Below is a small trained network, with its code and all its weights. Each question gives an input and a class and asks what happens when units are switched off, that is, made to give their printed mean instead of their output.

import numpy as np


def w(rows, s, z=0):
    codes = np.array(rows[::2]) - 128.0
    scale = np.full(codes.shape[1], s)
    scale[-1] = z or s
    return codes * scale


def f(y):
    return np.maximum(y, 0)


def log_softmax(a):
    a = a - a.max(-1, keepdims=True)
    return a - np.log(np.exp(a).sum(-1, keepdims=True))


def net(x, mask):
    res = np.array(x, float).reshape(1, 6) / 4 @ E
    y = f(res @ A[0][:, :-1].T + A[0][:, -1])
    res = res + np.where(mask, y, B[0][:, -1]) @ B[0][:, :-1]
    return log_softmax(res[-1] @ U[:, :-1].T + U[:, -1])


A, B = {}, {}
E = w([
[184,201,166,81,137,73,77,218,83,228],'x0',
[97,87,53,146,219,40,63,146,137,111],'x1',
[190,2,178,89,142,94,179,196,150,135],'x2',
[69,181,148,20,117,96,141,109,205,94],'x3',
[50,130,239,187,141,145,83,219,144,70],'x4',
[144,117,231,132,173,68,115,32,84,107],'x5',
],0.0077)
A[0] = w([
[102,196,124,173,127,110,82,67,102,106,65],'neuron 1',
[156,154,158,125,92,205,183,129,116,141,204],'neuron 2',
[154,118,71,95,102,133,116,95,108,147,72],'neuron 3',
[177,200,175,108,149,89,100,166,106,184,160],'neuron 4',
[185,88,143,251,146,134,114,111,47,161,181],'neuron 5',
[149,62,128,89,121,103,141,136,131,125,66],'neuron 6',
[168,9,177,79,123,90,169,174,149,114,64],'neuron 7',
[169,150,131,120,129,122,78,160,111,149,35],'neuron 8',
[104,190,95,166,122,120,112,91,122,140,68],'neuron 9',
[90,133,29,128,104,194,151,233,169,136,47],'neuron 10',
[144,155,131,92,131,96,113,152,109,155,36],'neuron 11',
[100,149,124,50,128,114,129,140,183,111,87],'neuron 12',
[107,73,104,146,135,168,142,92,145,83,26],'neuron 13',
[151,121,38,81,115,155,149,133,136,158,102],'neuron 14',
[90,96,81,135,183,40,78,131,138,110,114],'neuron 15',
[113,209,104,148,118,154,90,109,109,114,98],'neuron 16',
[109,111,228,159,153,87,98,74,99,112,38],'neuron 17',
[138,157,208,132,101,181,172,115,117,136,207],'neuron 18',
[120,73,141,166,138,157,158,42,159,78,52],'neuron 19',
[159,141,101,101,146,123,141,98,126,155,23],'neuron 20',
[83,153,181,33,144,70,139,89,162,98,116],'neuron 21',
[52,131,206,178,128,154,75,219,141,83,5],'neuron 22',
[173,116,143,107,140,80,135,15,89,149,114],'neuron 23',
[97,95,106,148,113,162,161,100,161,76,38],'neuron 24',
[98,107,79,162,156,69,76,153,125,111,173],'neuron 25',
],0.011,0.0025)
B[0] = w([
[99,176,158,120,202,212,134,131,141,172,201],'neuron 1',
[163,79,112,70,131,122,93,20,141,109,190],'neuron 2',
[145,109,118,185,164,84,185,123,147,127,177],'neuron 3',
[61,146,129,109,41,85,121,138,48,198,223],'neuron 4',
[78,32,41,129,76,194,130,198,211,52,246],'neuron 5',
[115,151,144,123,184,182,155,120,138,163,165],'neuron 6',
[77,204,144,125,231,253,142,103,134,191,209],'neuron 7',
[73,123,113,83,103,102,159,154,91,135,172],'neuron 8',
[112,127,148,119,179,198,171,139,148,171,184],'neuron 9',
[134,204,210,81,130,125,24,214,148,32,215],'neuron 10',
[85,122,130,95,100,99,155,149,85,141,167],'neuron 11',
[130,41,65,150,97,165,131,174,131,93,175],'neuron 12',
[83,133,121,100,81,93,153,168,75,170,183],'neuron 13',
[174,139,144,215,167,53,162,129,141,101,191],'neuron 14',
[190,107,159,48,93,131,119,2,109,137,213],'neuron 15',
[107,110,139,117,208,205,161,132,128,180,193],'neuron 16',
[176,218,178,130,141,92,56,201,145,63,204],'neuron 17',
[187,103,132,73,130,112,98,10,116,128,193],'neuron 18',
[80,140,131,79,64,74,127,172,58,188,205],'neuron 19',
[146,122,131,149,141,81,185,152,143,134,163],'neuron 20',
[99,38,49,159,79,191,115,195,185,62,199],'neuron 21',
[197,127,90,252,180,11,241,107,142,146,230],'neuron 22',
[182,196,176,218,155,52,95,162,144,72,213],'neuron 23',
[111,143,123,110,91,77,130,161,68,199,183],'neuron 24',
[172,99,132,89,95,140,102,18,124,122,207],'neuron 25',
],0.014,0.013)
U = w([
[57,124,111,90,53,94,150,157,28,192,79],'0',
[90,151,137,124,211,248,163,115,154,183,84],'1',
[198,116,102,189,161,57,212,128,160,105,57],'2',
[162,178,175,124,125,118,49,175,159,46,239],'3',
[99,15,28,135,78,196,123,161,188,69,113],'4',
[194,66,127,65,100,142,99,2,119,120,170],'5',
[133,94,108,147,102,161,103,70,128,132,251],'6',
],0.0083,0.0029)

Each question gives the input, the list of numbers given to net, and the class t.
The units are the neurons (one row each of A and B). Each row of codes is followed by its name. A weight is (code - 128) times the scale printed after its matrix; where a second scale follows, it is the last column's (A, B and U).
mask holds one flag per neuron, in row order. A switched-off neuron (its flag False) gives its mean, the last column of its row in B, instead of its output. The means were averaged over made-up inputs and are rounded, as every weight is.
A unit's drop is (log p(t) with every unit on - log p(t) with that unit switched off) / (log p(t) with every unit on - log p(t) with every unit switched off).
The circuit of an input: a set's keep is (log p(t) with only the set's units on - log p(t) with every unit switched off) / (log p(t) with every unit on - log p(t) with every unit switched off). Starting from the 12 units with the biggest drops (on a tie, the unit counted first), units are removed one at a time, each time the one whose removal leaves the highest keep (on an exact tie, the one counted first), for as long as the keep stays at least 0.8.
units of the circuit, in order: the units of the circuit, biggest drop first
most important unit: the unit with the biggest drop
k most important neurons: the k neurons with the biggest drops, biggest first
drop of u: that unit's drop, to one decimal
input [6,2,5,-6,2,4], class 0: 4 most important neurons : [neuron 4; neuron 21; neuron 8; neuron 12]
input [-7,8,1,8,8,-3], class 2: most important unit : neuron 22
input [2,-4,0,-3,4,1], class 2: 3 most important neurons : [neuron 22; neuron 15; neuron 25]
input [-4,-2,-6,2,5,-2], class 1: 3 most important neurons : [neuron 16; neuron 1; neuron 4]
input [-6,3,-5,3,2,8], class 3: 3 most important neurons : [neuron 17; neuron 4; neuron 23]
input [-1,0,6,5,6,1], class 1: 3 most important neurons : [neuron 7; neuron 5; neuron 23]
input [-8,0,8,5,4,-7], class 0: 2 most important neurons : [neuron 24; neuron 13]
input [6,-4,5,-5,-8,-7], class 2: 3 most important neurons : [neuron 14; neuron 3; neuron 17]
input [-1,-4,6,-4,-7,8], class 3: units of the circuit, in order : [neuron 23; neuron 22]
input [-5,-5,-6,-4,-6,-2], class 1: 4 most important neurons : [neuron 22; neuron 16; neuron 9; neuron 1]
input [-7,3,-5,2,7,-4], class 0: 4 most important neurons : [neuron 24; neuron 13; neuron 19; neuron 23]
input [-3,-5,-6,-5,-1,-7], class 3: 2 most important neurons : [neuron 10; neuron 7]
input [2,-5,-1,-3,6,-4], class 2: 2 most important neurons : [neuron 22; neuron 15]
input [-5,-3,3,-8,7,7], class 4: most important unit : neuron 5
input [7,-7,-6,-5,-8,6], class 2: 4 most important neurons : [neuron 23; neuron 3; neuron 19; neuron 20]
input [-2,7,7,-2,0,-2], class 1: 4 most important neurons : [neuron 7; neuron 6; neuron 18; neuron 2]
input [-4,-8,-7,-7,4,7], class 5: 4 most important neurons : [neuron 18; neuron 2; neuron 7; neuron 10]
input [1,4,2,6,-3,8], class 3: drop of neuron 17 : 0.3
input [0,7,-7,0,-7,0], class 1: drop of neuron 18 : 0.2
input [-8,8,-5,2,6,-1], class 0: drop of neuron 24 : 0.8
input [6,-4,-8,6,3,-6], class 1: drop of neuron 2 : 0.0
input [-4,-8,2,-6,-3,-8], class 3: most important unit : neuron 10
